Here is a tiny trained network, its code and every weight. The questions are about switching its units off for an input and a class, where a switched-off unit gives its printed mean instead of its output.

import numpy as np


def w(rows, s, z=0):
    codes = np.array(rows[::2]) - 128.0
    scale = np.full(codes.shape[1], s)
    scale[-1] = z or s
    return codes * scale


def norm(h):
    return h / np.sqrt((h * h).mean(-1, keepdims=True) + 1e-5)


def f(y):
    return np.maximum(y, 0)


def log_softmax(a):
    a = a - a.max(-1, keepdims=True)
    return a - np.log(np.exp(a).sum(-1, keepdims=True))


def net(x, mask):
    res = np.array(x, float).reshape(1, 4) / 4 @ E
    u = 0
    for l in range(3):
        y = f(norm(res) @ A[l][:, :-1].T + A[l][:, -1])
        res = res + np.where(mask[u : u + 7], y, B[l][:, -1]) @ B[l][:, :-1]
        u += 7
    return log_softmax(norm(res)[-1] @ U[:, :-1].T + U[:, -1])


A, B = {}, {}
E = w([
[118,106,102,162,111,229,225],'x0',
[133,222,152,177,221,68,216],'x1',
[55,88,73,96,143,74,176],'x2',
[106,19,193,228,255,113,92],'x3',
],0.0076)
A[0] = w([
[103,8,152,139,111,163,64,74],'0.n0',
[43,23,70,135,156,46,171,2],'0.n1',
[127,49,140,187,148,210,208,11],'0.n2',
[142,91,159,143,149,23,50,59],'0.n3',
[118,27,164,170,211,136,117,14],'0.n4',
[119,151,186,191,197,95,179,93],'0.n5',
[190,155,207,209,151,210,57,29],'0.n6',
],0.016,0.0043)
B[0] = w([
[220,141,11,142,177,99,113,244],'0.n0',
[163,58,240,24,124,133,191,216],'0.n1',
[48,203,151,118,181,190,54,221],'0.n2',
[52,197,143,134,166,213,91,217],'0.n3',
[102,153,143,219,8,88,161,242],'0.n4',
[222,119,12,129,153,114,89,235],'0.n5',
[131,48,225,22,117,110,199,243],'0.n6',
],0.019,0.011)
A[1] = w([
[97,145,121,152,202,98,194,20],'1.n0',
[165,70,25,164,133,125,69,39],'1.n1',
[136,101,149,198,123,99,123,58],'1.n2',
[18,188,159,142,172,138,21,55],'1.n3',
[31,137,126,173,160,243,133,34],'1.n4',
[80,104,138,148,125,83,128,23],'1.n5',
[88,85,160,252,77,95,107,2],'1.n6',
],0.016,0.0029)
B[1] = w([
[155,54,143,154,108,168,58,136],'1.n0',
[160,82,57,146,166,117,152,255],'1.n1',
[117,150,107,178,95,105,147,151],'1.n2',
[62,190,171,145,212,226,97,231],'1.n3',
[59,182,154,114,189,158,34,208],'1.n4',
[123,169,144,131,108,115,147,128],'1.n5',
[140,171,158,152,2,116,142,160],'1.n6',
],0.016,0.0069)
A[2] = w([
[31,53,199,123,161,96,193,165],'2.n0',
[105,111,163,74,138,8,109,115],'2.n1',
[74,158,105,135,65,86,145,50],'2.n2',
[200,133,24,200,225,68,129,23],'2.n3',
[112,19,236,43,126,83,163,4],'2.n4',
[116,164,123,121,63,123,114,105],'2.n5',
[74,163,118,184,5,77,150,26],'2.n6',
],0.016,0.0033)
B[2] = w([
[207,97,122,97,104,121,138,174],'2.n0',
[121,93,151,131,137,197,155,169],'2.n1',
[175,161,161,176,57,153,96,157],'2.n2',
[125,34,1,73,78,114,90,247],'2.n3',
[167,134,234,72,55,91,225,240],'2.n4',
[102,77,131,169,191,95,148,165],'2.n5',
[79,156,141,231,135,35,149,177],'2.n6',
],0.017,0.013)
U = w([
[174,92,226,42,103,108,190,113],'0',
[155,62,6,103,138,107,89,169],'1',
[67,175,164,123,199,177,61,248],'2',
[104,142,147,235,96,54,140,22],'3',
],0.015,0.0015)

Each question gives the input, the list of numbers given to net, and the class t.
The units are the neurons (one row each of A and B). Each row of codes is followed by its name. A weight is (code - 128) times the scale printed after its matrix; where a second scale follows, it is the last column's (A, B and U).
mask holds one flag per neuron, layer by layer. A switched-off neuron (its flag False) gives its mean, the last column of its row in B, instead of its output. The means were averaged over made-up inputs and are rounded, as every weight is.
A unit's drop is (log p(t) with every unit on - log p(t) with that unit switched off) / (log p(t) with every unit on - log p(t) with every unit switched off).
unit that matters most: the unit with the biggest drop
top k neurons: the k neurons with the biggest drops, biggest first
top k neurons in layer l: the k neurons of layer l with the biggest drops, biggest first
input [-5,-7,-1,8], class 3: top 4 neurons	0.n4; 0.n5; 1.n6; 0.n2
input [8,6,0,1], class 2: top neuron in layer 0	0.n2
input [-5,6,4,3], class 1: top 3 neurons	0.n5; 0.n6; 0.n2
input [-1,4,3,-1], class 1: top 2 neurons	0.n5; 0.n6
input [3,6,1,-6], class 1: top 2 neurons	0.n6; 0.n1
input [-4,8,-6,-6], class 1: top 4 neurons	0.n1; 0.n6; 0.n4; 0.n2
input [-7,0,-5,2], class 2: top 2 neurons	0.n3; 0.n1
input [7,-5,2,8], class 3: top 3 neurons in layer 0	0.n4; 0.n3; 0.n5
input [2,-8,-3,-6], class 1: top 2 neurons	0.n6; 0.n4
input [-1,3,1,-4], class 3: top 2 neurons in layer 1	1.n1; 1.n3
input [-4,-2,-2,-3], class 2: top 4 neurons	0.n6; 0.n0; 0.n5; 0.n4
input [6,-1,-5,-4], class 2: top 2 neurons	0.n1; 0.n4
input [6,-7,-6,-5], class 1: top 4 neurons	0.n1; 0.n6; 0.n4; 0.n3
input [-4,-6,1,-6], class 1: top 2 neurons	0.n1; 0.n6
input [0,-4,-1,7], class 3: unit that matters most	0.n4
input [4,-6,-7,8], class 3: top 4 neurons in layer 0	0.n4; 0.n5; 0.n1; 0.n0
input [-1,-4,5,8], class 3: top 2 neurons in layer 0	0.n4; 0.n6
input [-6,2,4,-5], class 2: top 3 neurons in layer 0	0.n6; 0.n0; 0.n5
input [-5,-6,-3,-1], class 1: top 2 neurons in layer 0	0.n0; 0.n2
input [7,4,4,-7], class 2: top 2 neurons in layer 0	0.n6; 0.n1
input [-7,3,1,4], class 2: unit that matters most	0.n3
input [-2,0,-1,-5], class 3: top 2 neurons in layer 1	1.n1; 1.n3
